Below are the code and all the weights of a small trained network. Each question names an input and a class and asks about switching units off, where a switched-off unit gives its printed mean instead of its output.

import numpy as np


def w(rows, s, z=0):
    codes = np.array(rows[::2]) - 128.0
    scale = np.full(codes.shape[1], s)
    scale[-1] = z or s
    return codes * scale


def norm(h):
    return h / np.sqrt((h * h).mean(-1, keepdims=True) + 1e-5)


def f(y):
    return np.maximum(y, 0)


def log_softmax(a):
    a = a - a.max(-1, keepdims=True)
    return a - np.log(np.exp(a).sum(-1, keepdims=True))


def net(x, mask):
    res = np.array(x, float).reshape(1, 5) / 4 @ E
    u = 0
    for l in range(3):
        y = f(norm(res) @ A[l][:, :-1].T + A[l][:, -1])
        res = res + np.where(mask[u : u + 7], y, B[l][:, -1]) @ B[l][:, :-1]
        u += 7
    return log_softmax(norm(res)[-1] @ U[:, :-1].T + U[:, -1])


A, B = {}, {}
E = w([
[77,72,226],'x0',
[128,128,129],'x1',
[128,127,128],'x2',
[135,1,99],'x3',
[245,96,138],'x4',
],0.0099)
A[0] = w([
[58,40,43,59],'0.n1',
[116,35,92,141],'0.n2',
[64,101,6,31],'0.n3',
[17,137,94,225],'0.n4',
[146,83,182,3],'0.n5',
[112,183,31,43],'0.n6',
[100,35,113,45],'0.n7',
],0.018,0.0065)
B[0] = w([
[175,225,102,209],'0.n1',
[117,85,97,222],'0.n2',
[127,253,89,186],'0.n3',
[71,124,77,255],'0.n4',
[115,165,174,152],'0.n5',
[232,104,87,183],'0.n6',
[221,99,122,189],'0.n7',
],0.04,0.0098)
A[1] = w([
[95,134,135,72],'1.n1',
[107,120,80,184],'1.n2',
[5,136,123,12],'1.n3',
[87,108,6,109],'1.n4',
[132,112,75,3],'1.n5',
[143,187,33,75],'1.n6',
[62,93,132,49],'1.n7',
],0.02,0.0024)
B[1] = w([
[125,153,139,137],'1.n1',
[73,118,127,176],'1.n2',
[122,192,253,169],'1.n3',
[48,64,86,235],'1.n4',
[103,115,97,167],'1.n5',
[158,12,126,251],'1.n6',
[113,126,198,145],'1.n7',
],0.029,0.015)
A[2] = w([
[162,208,217,81],'2.n1',
[111,110,145,92],'2.n2',
[94,81,174,130],'2.n3',
[59,250,60,253],'2.n4',
[234,120,101,122],'2.n5',
[78,116,148,93],'2.n6',
[119,101,79,52],'2.n7',
],0.023,0.0029)
B[2] = w([
[163,180,14,179],'2.n1',
[176,113,139,146],'2.n2',
[209,140,153,182],'2.n3',
[252,151,247,181],'2.n4',
[65,197,233,246],'2.n5',
[222,115,145,164],'2.n6',
[40,111,111,208],'2.n7',
],0.027,0.012)
U = w([
[85,45,71,90],'0',
[116,127,248,247],'1',
[197,219,73,2],'2',
],0.018,0.00074)

Each question gives the input, the list of numbers given to net, and the class t.
The units are the neurons (one row each of A and B). Each row of codes is followed by its name. A weight is (code - 128) times the scale printed after its matrix; where a second scale follows, it is the last column's (A, B and U).
mask holds one flag per neuron, layer by layer. A switched-off neuron (its flag False) gives its mean, the last column of its row in B, instead of its output. The means were averaged over made-up inputs and are rounded, as every weight is.
A unit's drop is (log p(t) with every unit on - log p(t) with that unit switched off) / (log p(t) with every unit on - log p(t) with every unit switched off).
The circuit of an input: a set's keep is (log p(t) with only the set's units on - log p(t) with every unit switched off) / (log p(t) with every unit on - log p(t) with every unit switched off). Starting from the 12 units with the biggest drops (on a tie, the unit counted first), units are removed one at a time, each time the one whose removal leaves the highest keep (on an exact tie, the one counted first), for as long as the keep stays at least 0.8.
circuit, biggest first: the units of the circuit, biggest drop first
unit that matters most: the unit with the biggest drop
k most important neurons: the k neurons with the biggest drops, biggest first
k most important neurons of layer l: the k neurons of layer l with the biggest drops, biggest first
drop of u: that unit's drop, to one decimal
input [-6,-5,8,8,-8], class 2: circuit, biggest first -> (0.n3)
input [-8,-3,3,-8,8], class 1: circuit, biggest first -> (0.n4, 2.n5)
input [-6,-2,3,-5,2], class 1: circuit, biggest first -> (0.n4, 2.n5)
input [0,4,6,4,-6], class 2: 3 most important neurons -> (0.n1, 0.n3, 2.n4)
input [5,7,0,0,7], class 2: 2 most important neurons -> (0.n5, 1.n6)
input [6,7,-5,6,2], class 1: 2 most important neurons of layer 0 -> (0.n4, 0.n7)
input [-5,6,3,-3,5], class 1: 3 most important neurons -> (0.n4, 0.n2, 1.n4)
input [-4,6,-8,-5,4], class 1: 2 most important neurons of layer 0 -> (0.n4, 0.n2)
input [2,-8,6,0,4], class 2: 2 most important neurons of layer 0 -> (0.n4, 0.n5)
input [6,-6,-6,7,8], class 1: 2 most important neurons -> (0.n4, 1.n4)
input [-3,-2,-2,4,-1], class 2: 2 most important neurons of layer 0 -> (0.n1, 0.n3)
input [-8,2,-8,-5,3], class 1: circuit, biggest first -> (0.n4, 2.n5)
input [1,5,-4,-1,8], class 2: 4 most important neurons -> (0.n4, 1.n6, 0.n3, 0.n2)
input [8,-6,-3,-3,8], class 2: unit that matters most -> 1.n6
input [2,-7,-2,-6,0], class 1: 2 most important neurons -> (0.n6, 0.n7)
input [3,6,-2,-2,-8], class 1: 2 most important neurons -> (1.n3, 0.n6)
input [2,-2,-3,-4,4], class 2: 3 most important neurons of layer 0 -> (0.n4, 0.n2, 0.n3)
input [-6,-7,-2,4,-4], class 2: 2 most important neurons -> (0.n3, 0.n1)
input [4,-8,7,4,1], class 1: 2 most important neurons -> (0.n4, 0.n7)
input [8,1,-2,5,4], class 1: most important neuron -> (0.n4)
input [6,0,5,7,1], class 1: 2 most important neurons of layer 1 -> (1.n4, 1.n6)
input [-8,-1,5,-6,-6], class 0: drop of 0.n6 -> 0.0
input [8,6,-3,0,2], class 2: drop of 1.n6 -> 0.7
input [-5,1,2,1,-4], class 2: drop of 0.n3 -> 1.3
